Here is a tiny trained network, its code and every weight. The questions are about switching its units off for an input and a class, where a switched-off unit gives its printed mean instead of its output.

import numpy as np


def w(rows, s, z=0):
    codes = np.array(rows[::2]) - 128.0
    scale = np.full(codes.shape[1], s)
    scale[-1] = z or s
    return codes * scale


def f(y):
    return np.maximum(y, 0)


def log_softmax(a):
    a = a - a.max(-1, keepdims=True)
    return a - np.log(np.exp(a).sum(-1, keepdims=True))


def net(x, mask):
    res = np.array(x, float).reshape(1, 4) / 4 @ E
    y = f(res @ A[0][:, :-1].T + A[0][:, -1])
    res = res + np.where(mask, y, B[0][:, -1]) @ B[0][:, :-1]
    return log_softmax(res[-1] @ U[:, :-1].T + U[:, -1])


A, B = {}, {}
E = w([
[85,20,154,185,134,207,104,193,78],'x0',
[156,90,37,112,220,106,140,204,147],'x1',
[195,108,182,46,129,193,232,135,158],'x2',
[98,206,115,124,147,211,87,123,247],'x3',
],0.013)
A[0] = w([
[64,156,81,177,143,105,48,107,131,109],'n0',
[125,107,126,161,111,203,108,152,153,118],'n1',
[147,113,59,101,225,120,132,175,139,49],'n2',
[100,177,104,115,165,211,71,101,246,4],'n3',
[96,149,94,187,157,104,117,94,127,92],'n4',
[75,41,175,141,150,180,124,169,102,75],'n5',
[135,120,117,76,134,55,145,89,87,102],'n6',
[147,186,102,74,98,53,142,95,210,86],'n7',
[106,176,239,164,57,153,127,70,111,26],'n8',
[152,91,177,35,150,210,204,113,176,59],'n9',
],0.013,0.0037)
B[0] = w([
[170,111,179,181,182,122,117,244,138,243],'n0',
[76,250,70,83,153,141,154,88,82,187],'n1',
[78,158,136,174,74,32,164,10,225,223],'n2',
[140,40,153,87,89,125,192,82,21,249],'n3',
[163,131,163,137,175,162,112,181,158,193],'n4',
[101,171,71,95,83,195,86,92,103,241],'n5',
[93,56,105,101,81,196,101,140,72,212],'n6',
[84,191,86,92,140,226,76,123,121,251],'n7',
[124,158,152,141,91,37,179,69,187,254],'n8',
[191,122,199,220,205,127,93,232,123,251],'n9',
],0.011,0.017)
U = w([
[168,142,174,173,167,137,99,212,145,110],'0',
[124,212,98,78,131,215,91,119,138,16],'1',
[134,157,147,135,112,72,168,89,222,121],'2',
[149,6,139,84,111,136,154,121,43,252],'3',
],0.014,0.0033)

Each question gives the input, the list of numbers given to net, and the class t.
The units are the neurons (one row each of A and B). Each row of codes is followed by its name. A weight is (code - 128) times the scale printed after its matrix; where a second scale follows, it is the last column's (A, B and U).
mask holds one flag per neuron, in row order. A switched-off neuron (its flag False) gives its mean, the last column of its row in B, instead of its output. The means were averaged over made-up inputs and are rounded, as every weight is.
A unit's drop is (log p(t) with every unit on - log p(t) with that unit switched off) / (log p(t) with every unit on - log p(t) with every unit switched off).
unit that matters most: the unit with the biggest drop
top k neurons: the k neurons with the biggest drops, biggest first
drop when u is switched off: that unit's drop, to one decimal
input [1,-7,-7,2], class 0: top 2 neurons	n0; n2
input [-1,-8,-3,3], class 2: unit that matters most	n8
input [-1,7,7,-6], class 0: top 2 neurons	n9; n8
input [-4,6,-1,7], class 3: top 2 neurons	n3; n8
input [-2,6,-2,5], class 2: top 2 neurons	n2; n6
input [-6,7,3,4], class 2: top 2 neurons	n2; n5
input [-3,1,2,4], class 3: top 2 neurons	n3; n5
input [-3,-4,1,2], class 2: top 3 neurons	n8; n5; n6
input [-2,-2,-3,1], class 0: top 2 neurons	n2; n5
input [6,-1,-5,-6], class 1: top 4 neurons	n5; n3; n9; n6
input [3,3,1,4], class 3: top 3 neurons	n3; n7; n8
input [-7,7,-5,-6], class 1: top 2 neurons	n6; n7
input [-8,6,7,-6], class 1: top 4 neurons	n7; n0; n6; n3
input [6,-3,6,6], class 0: top 3 neurons	n9; n7; n6
input [5,-8,1,6], class 2: unit that matters most	n8
input [3,5,-5,8], class 3: drop when n3 is switched off	1.9
input [-2,-4,1,5], class 3: drop when n2 is switched off	0.4
input [2,8,-2,-2], class 2: drop when n2 is switched off	0.4
